Here is a tiny trained network, its code and every weight. The questions are about switching its units off for an input and a target symbol, where a switched-off unit gives its printed mean instead of its output.

import numpy as np


def w(rows, s, z=0):
    codes = np.array(rows[::2]) - 128.0
    scale = np.full(codes.shape[1], s)
    scale[-1] = z or s
    return codes * scale


def f(y):
    return y / 2 * (1 + np.tanh(0.7978845608 * (y + 0.044715 * y**3)))


def softmax(a):
    e = np.exp(a - a.max(-1, keepdims=True))
    return e / e.sum(-1, keepdims=True)


def log_softmax(a):
    a = a - a.max(-1, keepdims=True)
    return a - np.log(np.exp(a).sum(-1, keepdims=True))


def net(x, mask):
    ids = ['βγδζηθλμξπτφω'.index(c) for c in x.split()]
    T = len(ids)
    res = E[ids] + P[:T]
    r = res
    for j in range(2):
        rows = slice(2 * j, 2 * j + 2)
        q, k, v = (r @ M[0][rows].T for M in (Q, K, V))
        z = softmax(np.where(np.tri(T) > 0, q @ k.T / 2**0.5, -1e9)) @ v
        o = O[0][rows]
        res = res + np.where(mask[j], z, o[:, -1]) @ o[:, :-1]
    y = f(res @ A[0][:, :-1].T + A[0][:, -1])
    res = res + np.where(mask[2:6], y, B[0][:, -1]) @ B[0][:, :-1]
    return log_softmax(res[-1] @ U[:, :-1].T + U[:, -1])


Q, K, V, O, A, B = {}, {}, {}, {}, {}, {}
E = w([
[117,127,184,203,189,113,34],'β',
[157,142,168,203,121,63,136],'γ',
[94,159,225,157,162,98,188],'δ',
[167,17,99,121,92,137,96],'ζ',
[121,130,165,39,154,126,179],'η',
[161,73,114,26,110,127,148],'θ',
[168,44,95,138,66,149,184],'λ',
[121,147,167,70,161,125,171],'μ',
[146,125,133,157,102,161,184],'ξ',
[5,56,41,123,94,127,77],'π',
[157,117,117,58,148,157,151],'τ',
[139,151,142,88,160,122,164],'φ',
[124,99,168,52,118,152,172],'ω',
],0.022)
P = w([
[209,206,171,211,108,247,74],'0',
[186,167,156,162,126,187,110],'1',
[178,142,146,138,130,152,134],'2',
[165,120,148,117,134,130,149],'3',
[156,101,145,108,136,120,168],'4',
[148,93,139,97,135,106,178],'5',
[140,87,140,83,130,98,182],'6',
[133,87,139,79,129,83,184],'7',
[124,85,132,57,124,86,203],'8',
],0.011)
Q[0] = w([
[70,42,80,78,224,185,62],'head 1',
[172,31,254,165,147,55,190],'head 1',
[78,64,133,74,133,167,63],'head 2',
[58,158,84,148,171,82,105],'head 2',
],0.01)
K[0] = w([
[181,137,130,88,113,179,152],'head 1',
[2,175,65,134,51,112,110],'head 1',
[39,75,82,110,137,159,67],'head 2',
[166,108,207,141,161,66,88],'head 2',
],0.011)
V[0] = w([
[41,142,76,119,115,154,132],'head 1',
[88,140,118,215,142,117,130],'head 1',
[77,152,115,254,135,134,45],'head 2',
[221,88,42,116,105,128,67],'head 2',
],0.0078)
O[0] = w([
[44,231,19,69,101,116,123,3],'head 1',
[130,254,115,64,213,161,60,140],'head 1',
[112,51,153,22,54,105,171,9],'head 2',
[81,236,230,115,193,119,155,41],'head 2',
],0.0064,0.002)
A[0] = w([
[157,65,132,195,103,76,176,8],'neuron 1',
[146,64,45,255,106,146,49,127],'neuron 2',
[187,77,24,40,129,118,158,169],'neuron 3',
[148,43,178,143,120,64,55,2],'neuron 4',
],0.0086,0.0036)
B[0] = w([
[96,129,63,33,149,179,88,233],'neuron 1',
[198,195,254,109,149,102,91,204],'neuron 2',
[234,151,167,190,105,174,81,239],'neuron 3',
[128,169,58,135,138,160,220,252],'neuron 4',
],0.009,0.0044)
U = w([
[175,162,254,159,172,131,134,189],'β',
[127,64,76,80,141,125,204,255],'γ',
[81,33,70,56,97,148,153,216],'δ',
[138,103,86,110,80,154,204,65],'ζ',
[156,146,173,83,95,108,117,12],'η',
[107,148,171,60,85,160,158,31],'θ',
[106,156,94,129,121,205,161,57],'λ',
[120,156,156,49,130,153,137,13],'μ',
[108,171,150,79,150,177,125,30],'ξ',
[131,175,117,99,151,169,122,27],'π',
[97,136,160,91,153,124,39,119],'τ',
[134,118,157,112,72,99,90,98],'φ',
[142,154,163,143,78,45,117,90],'ω',
],0.0092,0.0071)

Each question gives the input, a string of symbols that net reads in full, and the target symbol t.
The units are the heads (2 rows each of Q, K, V and O) and the neurons (one row each of A and B). Each row of codes is followed by its name. A weight is (code - 128) times the scale printed after its matrix; where a second scale follows, it is the last column's (O, A, B and U).
mask holds one flag per unit, heads first, then neurons. A switched-off unit (its flag False) gives its mean, the last column of its rows in O or B, instead of its output. The means were averaged over made-up inputs and are rounded, as every weight is.
A unit's drop is (log p(t) with every unit on - log p(t) with that unit switched off) / (log p(t) with every unit on - log p(t) with every unit switched off).
The circuit of an input: a set's keep is (log p(t) with only the set's units on - log p(t) with every unit switched off) / (log p(t) with every unit on - log p(t) with every unit switched off). Starting from all 6 units, units are removed one at a time, each time the one whose removal leaves the highest keep (on an exact tie, the one counted first), for as long as the keep stays at least 0.8.
units of the circuit, in order: the units of the circuit, biggest drop first
k most important neurons: the k neurons with the biggest drops, biggest first
heads that matter: for each layer, one digit per head in row order, 1 if its drop is at least 0.15 and else 0, layers parted by /
drop of u: that unit's drop, to one decimal
input η δ β β τ λ ζ β φ, target β: 3 most important neurons	[neuron 1; neuron 4; neuron 3]
input π δ γ β ξ β γ ω, target θ: units of the circuit, in order	[head 2; head 1; neuron 3]
input δ ω δ γ ζ β ξ, target β: units of the circuit, in order	[head 2; neuron 2; head 1]
input θ ξ ω ξ γ θ ζ β μ, target β: units of the circuit, in order	[head 2]
input δ μ τ ω γ δ ξ, target β: units of the circuit, in order	[head 2; neuron 2]
input τ ζ τ γ δ δ, target γ: units of the circuit, in order	[head 2; neuron 2]
input β ζ ω γ δ γ, target γ: 3 most important neurons	[neuron 1; neuron 4; neuron 3]
input γ ξ λ δ ω ω δ, target γ: 3 most important neurons	[neuron 3; neuron 2; neuron 1]
input δ δ δ τ ω θ ζ η, target β: heads that matter	01
input η ζ δ γ λ π λ β, target τ: heads that matter	10
input τ β λ μ φ ω, target β: heads that matter	01
input λ μ τ θ, target β: heads that matter	01
input ω δ θ ω μ β η, target β: 2 most important neurons	[neuron 4; neuron 1]
input δ τ β ω γ β ζ η μ, target β: heads that matter	00
input δ τ φ ζ ω δ λ, target β: heads that matter	01
input ζ β ω, target β: heads that matter	11
input ω π γ δ τ, target β: heads that matter	00
input ξ β γ β θ, target β: heads that matter	00
input θ δ φ ζ, target β: units of the circuit, in order	[neuron 2]
input ζ γ θ θ θ ω ξ θ φ, target β: heads that matter	01
input θ η η θ λ, target β: units of the circuit, in order	[head 2]
input λ ζ γ θ ζ γ, target γ: heads that matter	01
input π λ γ τ ζ ω ω, target θ: heads that matter	11
input ζ λ τ δ β β, target γ: 3 most important neurons	[neuron 4; neuron 3; neuron 1]
input β δ γ β, target γ: 2 most important neurons	[neuron 4; neuron 3]
input π β μ μ ω ζ μ ζ τ, target β: drop of neuron 3	1.5
input π φ λ η λ ζ β, target τ: drop of neuron 4	0.2
